Below is a small trained network, with its code and all its weights. Each question gives an input and a class and asks what happens when units are switched off, that is, made to give their printed mean instead of their output.

import numpy as np


def w(rows, s, z=0):
    codes = np.array(rows[::2]) - 128.0
    scale = np.full(codes.shape[1], s)
    scale[-1] = z or s
    return codes * scale


def f(y):
    return y / 2 * (1 + np.tanh(0.7978845608 * (y + 0.044715 * y**3)))


def log_softmax(a):
    a = a - a.max(-1, keepdims=True)
    return a - np.log(np.exp(a).sum(-1, keepdims=True))


def net(x, mask):
    res = np.array(x, float).reshape(1, 3) / 4 @ E
    y = f(res @ A[0][:, :-1].T + A[0][:, -1])
    res = res + np.where(mask, y, B[0][:, -1]) @ B[0][:, :-1]
    return log_softmax(res[-1] @ U[:, :-1].T + U[:, -1])


A, B = {}, {}
E = w([
[19,235,11],'x0',
[138,125,152],'x1',
[212,255,69],'x2',
],0.0065)
A[0] = w([
[164,49,171,152],'neuron 0',
[53,169,70,85],'neuron 1',
[231,189,59,83],'neuron 2',
[83,57,115,59],'neuron 3',
[96,121,155,29],'neuron 4',
[171,132,65,4],'neuron 5',
[189,193,93,88],'neuron 6',
[117,62,69,82],'neuron 7',
[70,76,117,103],'neuron 8',
[49,72,125,77],'neuron 9',
[152,179,121,125],'neuron 10',
[99,219,143,103],'neuron 11',
[153,175,27,41],'neuron 12',
[87,207,178,164],'neuron 13',
[118,144,85,67],'neuron 14',
[1,168,59,198],'neuron 15',
[104,191,166,170],'neuron 16',
],0.011,0.0034)
B[0] = w([
[200,200,45,195],'neuron 0',
[240,99,88,200],'neuron 1',
[40,137,246,204],'neuron 2',
[96,163,156,148],'neuron 3',
[133,156,218,121],'neuron 4',
[57,159,203,132],'neuron 5',
[14,153,165,183],'neuron 6',
[51,255,139,129],'neuron 7',
[88,234,226,151],'neuron 8',
[52,200,224,158],'neuron 9',
[131,163,181,158],'neuron 10',
[135,102,61,175],'neuron 11',
[102,233,173,192],'neuron 12',
[144,126,62,159],'neuron 13',
[148,118,113,143],'neuron 14',
[246,215,69,254],'neuron 15',
[148,104,76,153],'neuron 16',
],0.0061,0.0091)
U = w([
[38,165,206,132],'0',
[141,100,103,253],'1',
[173,96,79,251],'2',
[125,74,89,18],'3',
[141,91,108,3],'4',
[139,6,51,3],'5',
],0.011,0.0041)

Each question gives the input, the list of numbers given to net, and the class t.
The units are the neurons (one row each of A and B). Each row of codes is followed by its name. A weight is (code - 128) times the scale printed after its matrix; where a second scale follows, it is the last column's (A, B and U).
mask holds one flag per neuron, in row order. A switched-off neuron (its flag False) gives its mean, the last column of its row in B, instead of its output. The means were averaged over made-up inputs and are rounded, as every weight is.
A unit's drop is (log p(t) with every unit on - log p(t) with that unit switched off) / (log p(t) with every unit on - log p(t) with every unit switched off).
The circuit of an input: a set's keep is (log p(t) with only the set's units on - log p(t) with every unit switched off) / (log p(t) with every unit on - log p(t) with every unit switched off). Starting from the 12 units with the biggest drops (on a tie, the unit counted first), units are removed one at a time, each time the one whose removal leaves the highest keep (on an exact tie, the one counted first), for as long as the keep stays at least 0.8.
units of the circuit, in order: the units of the circuit, biggest drop first
k most important neurons: the k neurons with the biggest drops, biggest first
drop when u is switched off: that unit's drop, to one decimal
input [8,-6,-7], class 2: units of the circuit, in order -> [neuron 15]
input [7,-1,-2], class 2: units of the circuit, in order -> [neuron 15; neuron 1]
input [-2,-3,4], class 0: 3 most important neurons -> [neuron 15; neuron 1; neuron 2]
input [-7,5,7], class 0: units of the circuit, in order -> [neuron 2; neuron 15]
input [5,-2,-2], class 2: units of the circuit, in order -> [neuron 15; neuron 2]
input [-5,3,6], class 0: 3 most important neurons -> [neuron 2; neuron 15; neuron 1]
input [8,1,-7], class 2: 4 most important neurons -> [neuron 15; neuron 1; neuron 2; neuron 6]
input [8,-4,1], class 2: 2 most important neurons -> [neuron 15; neuron 1]
input [-7,4,-8], class 0: 2 most important neurons -> [neuron 9; neuron 8]
input [8,7,2], class 2: drop when neuron 15 is switched off -> 0.3
input [-3,2,8], class 0: drop when neuron 9 is switched off -> 0.0
input [-5,-1,5], class 0: drop when neuron 11 is switched off -> 0.2
input [6,-4,-2], class 2: drop when neuron 15 is switched off -> 0.3
input [2,-3,5], class 0: most important neuron -> [neuron 2]
